Here is a tiny trained network, its code and every weight. The questions are about switching its units off for an input and a target symbol, where a switched-off unit gives its printed mean instead of its output.

import numpy as np


def w(rows, s, z=0):
    codes = np.array(rows[::2]) - 128.0
    scale = np.full(codes.shape[1], s)
    scale[-1] = z or s
    return codes * scale


def f(y):
    return y / 2 * (1 + np.tanh(0.7978845608 * (y + 0.044715 * y**3)))


def softmax(a):
    e = np.exp(a - a.max(-1, keepdims=True))
    return e / e.sum(-1, keepdims=True)


def log_softmax(a):
    a = a - a.max(-1, keepdims=True)
    return a - np.log(np.exp(a).sum(-1, keepdims=True))


def net(x, mask):
    ids = ['βεζηθλμπφ'.index(c) for c in x.split()]
    T = len(ids)
    res = E[ids] + P[:T]
    q, k, v = (res @ M[0].T for M in (Q, K, V))
    z = softmax(np.where(np.tri(T) > 0, q @ k.T / 3**0.5, -1e9)) @ v
    res = res + np.where(mask[0], z, O[0][:, -1]) @ O[0][:, :-1]
    y = f(res @ A[0][:, :-1].T + A[0][:, -1])
    res = res + np.where(mask[1:9], y, B[0][:, -1]) @ B[0][:, :-1]
    return log_softmax(res[-1] @ U[:, :-1].T + U[:, -1])


Q, K, V, O, A, B = {}, {}, {}, {}, {}, {}
E = w([
[60,233,167,132,71],'β',
[183,159,96,116,148],'ε',
[196,129,141,111,56],'ζ',
[141,54,206,148,77],'η',
[34,7,133,116,107],'θ',
[94,159,96,183,36],'λ',
[157,145,111,67,57],'μ',
[95,163,185,157,206],'π',
[53,80,131,247,150],'φ',
],0.017)
P = w([
[111,204,180,96,194],'0',
[214,119,17,163,130],'1',
[82,213,98,58,156],'2',
[190,102,19,164,126],'3',
[46,176,102,51,115],'4',
[173,86,22,170,128],'5',
[35,202,63,52,118],'6',
[179,93,13,175,129],'7',
[2,180,63,53,92],'8',
],0.0084)
Q[0] = w([
[43,175,81,56,91],'h0',
[122,69,34,181,122],'h0',
[255,16,146,186,117],'h0',
],0.0079)
K[0] = w([
[49,102,99,158,81],'h0',
[121,54,81,151,187],'h0',
[247,112,207,97,133],'h0',
],0.013)
V[0] = w([
[64,146,134,254,103],'h0',
[87,203,146,68,79],'h0',
[155,51,124,108,98],'h0',
],0.0086)
O[0] = w([
[46,121,55,187,42,156],'h0',
[85,255,133,33,179,252],'h0',
[244,165,100,74,86,85],'h0',
],0.0071,0.0047)
A[0] = w([
[10,112,154,163,177,62],'n0',
[175,108,51,115,123,133],'n1',
[94,106,167,64,98,183],'n2',
[184,2,228,54,128,178],'n3',
[203,36,76,137,175,11],'n4',
[231,183,197,150,175,166],'n5',
[161,101,59,186,139,94],'n6',
[96,161,111,150,194,1],'n7',
],0.0093,0.0029)
B[0] = w([
[200,47,143,135,120,254],'n0',
[99,55,102,37,103,210],'n1',
[147,110,149,81,159,212],'n2',
[112,138,76,97,54,164],'n3',
[42,249,254,73,144,175],'n4',
[171,148,137,163,124,218],'n5',
[118,80,227,110,185,174],'n6',
[66,95,117,131,103,167],'n7',
],0.01,0.0059)
U = w([
[1,166,150,103,165,101],'β',
[173,159,74,195,254,254],'ε',
[187,177,213,168,54,77],'ζ',
[146,185,225,178,28,80],'η',
[184,64,54,73,172,172],'θ',
[76,240,138,217,66,215],'λ',
[158,171,233,69,205,9],'μ',
[115,117,203,147,173,94],'π',
[118,124,98,202,80,214],'φ',
],0.0085,0.0057)

Each question gives the input, a string of symbols that net reads in full, and the target symbol t.
The units are the heads (3 rows each of Q, K, V and O) and the neurons (one row each of A and B). Each row of codes is followed by its name. A weight is (code - 128) times the scale printed after its matrix; where a second scale follows, it is the last column's (O, A, B and U).
mask holds one flag per unit, heads first, then neurons. A switched-off unit (its flag False) gives its mean, the last column of its rows in O or B, instead of its output. The means were averaged over made-up inputs and are rounded, as every weight is.
A unit's drop is (log p(t) with every unit on - log p(t) with that unit switched off) / (log p(t) with every unit on - log p(t) with every unit switched off).
The circuit of an input: a set's keep is (log p(t) with only the set's units on - log p(t) with every unit switched off) / (log p(t) with every unit on - log p(t) with every unit switched off). Starting from all 9 units, units are removed one at a time, each time the one whose removal leaves the highest keep (on an exact tie, the one counted first), for as long as the keep stays at least 0.8.
units of the circuit, in order: the units of the circuit, biggest drop first
top k neurons: the k neurons with the biggest drops, biggest first
drop of u: that unit's drop, to one decimal
input μ μ β β ε, target β: top 2 neurons : n7, n5
input μ μ β φ μ η θ, target θ: units of the circuit, in order : n0
input μ μ μ φ λ φ, target π: top 3 neurons : n6, n4, n0
input λ μ ζ β μ μ φ ε π, target φ: units of the circuit, in order : h0, n0
input μ β μ, target β: top 2 neurons : n0, n5
input μ μ ε, target ε: top 2 neurons : n4, n5
input ε η ε ε π θ μ, target θ: units of the circuit, in order : h0, n1
input φ ε μ μ λ ε ε, target λ: units of the circuit, in order : h0, n6
input π φ β λ μ μ μ, target λ: top 3 neurons : n0, n6, n1
input θ θ ε μ μ, target θ: units of the circuit, in order : h0, n4
input θ θ μ μ μ θ θ, target θ: top 2 neurons : n4, n2
input θ θ ε π φ, target φ: drop of n2 : 0.1
input μ β ε, target β: drop of n1 : -0.2
input μ β λ ζ π φ, target π: top neuron : n6
input μ μ ε ε μ ε, target μ: drop of h0 : 0.6
input φ μ φ ε μ, target φ: drop of n4 : 0.2
